Below are the code and all the weights of a small trained network. Each question names an input and a class and asks about switching units off, where a switched-off unit gives its printed mean instead of its output.

import numpy as np


def w(rows, s, z=0):
    codes = np.array(rows[::2]) - 128.0
    scale = np.full(codes.shape[1], s)
    scale[-1] = z or s
    return codes * scale


def f(y):
    return y / 2 * (1 + np.tanh(0.7978845608 * (y + 0.044715 * y**3)))


def log_softmax(a):
    a = a - a.max(-1, keepdims=True)
    return a - np.log(np.exp(a).sum(-1, keepdims=True))


def net(x, mask):
    res = np.array(x, float).reshape(1, 2) / 4 @ E
    y = f(res @ A[0][:, :-1].T + A[0][:, -1])
    res = res + np.where(mask, y, B[0][:, -1]) @ B[0][:, :-1]
    return log_softmax(res[-1] @ U[:, :-1].T + U[:, -1])


A, B = {}, {}
E = w([
[254,160,65,59,230,176,133,84,111,25,108],'x0',
[95,198,205,116,105,97,202,117,152,129,2],'x1',
],0.0096)
A[0] = w([
[85,79,126,222,91,98,148,111,147,228,107,106],'n0',
[174,136,25,61,120,111,172,39,132,33,72,89],'n1',
[66,75,191,73,54,72,95,235,178,179,124,105],'n2',
[116,86,130,135,35,74,148,177,207,221,131,91],'n3',
[218,192,110,126,157,175,168,37,55,70,68,94],'n4',
[100,204,214,114,126,177,254,146,214,110,20,102],'n5',
[89,234,200,107,156,60,242,93,230,101,42,92],'n6',
[101,28,36,153,130,163,15,145,67,84,253,84],'n7',
[167,193,93,89,189,131,153,102,78,28,86,101],'n8',
[112,115,210,222,56,97,122,119,217,182,152,111],'n9',
[82,149,78,115,82,132,153,88,157,111,104,254],'n10',
],0.0048,0.0098)
B[0] = w([
[124,120,175,92,115,91,142,134,54,69,132,186],'n0',
[111,94,196,108,67,113,151,121,69,53,159,188],'n1',
[135,100,196,77,82,116,126,92,105,99,153,195],'n2',
[127,72,231,96,119,118,138,88,69,54,153,181],'n3',
[87,72,213,86,96,120,90,87,81,99,147,198],'n4',
[162,49,107,188,227,174,255,141,187,160,172,216],'n5',
[108,13,86,223,172,227,216,176,166,116,218,216],'n6',
[170,19,90,215,151,148,202,202,178,143,204,210],'n7',
[98,128,207,123,88,129,121,66,64,97,113,198],'n8',
[159,114,190,95,114,66,90,91,104,82,136,197],'n9',
[141,242,43,82,118,108,48,141,210,233,21,255],'n10',
],0.008,0.0089)
U = w([
[132,84,116,240,161,158,170,153,158,129,142,88],'0',
[126,134,174,50,97,100,121,86,57,75,123,70],'1',
[130,246,85,84,128,116,97,133,178,183,93,253],'2',
],0.013,0.0053)

Each question gives the input, the list of numbers given to net, and the class t.
The units are the neurons (one row each of A and B). Each row of codes is followed by its name. A weight is (code - 128) times the scale printed after its matrix; where a second scale follows, it is the last column's (A, B and U).
mask holds one flag per neuron, in row order. A switched-off neuron (its flag False) gives its mean, the last column of its row in B, instead of its output. The means were averaged over made-up inputs and are rounded, as every weight is.
A unit's drop is (log p(t) with every unit on - log p(t) with that unit switched off) / (log p(t) with every unit on - log p(t) with every unit switched off).
The circuit of an input: a set's keep is (log p(t) with only the set's units on - log p(t) with every unit switched off) / (log p(t) with every unit on - log p(t) with every unit switched off). Starting from all 11 units, units are removed one at a time, each time the one whose removal leaves the highest keep (on an exact tie, the one counted first), for as long as the keep stays at least 0.8.
circuit, biggest first: the units of the circuit, biggest drop first
top k neurons: the k neurons with the biggest drops, biggest first
drop when u is switched off: that unit's drop, to one decimal
input [-4,3], class 1: circuit, biggest first : n7
input [-7,5], class 1: top 2 neurons : n9; n2
input [3,5], class 0: top 2 neurons : n6; n5
input [5,5], class 0: top 2 neurons : n6; n5
input [-6,5], class 1: top 3 neurons : n9; n2; n7
input [0,-3], class 2: top 2 neurons : n6; n5
input [4,6], class 0: drop when n6 is switched off : 0.2
input [2,5], class 0: drop when n6 is switched off : 0.4
input [3,4], class 0: drop when n7 is switched off : -0.1
input [-8,-4], class 1: drop when n9 is switched off : 0.0
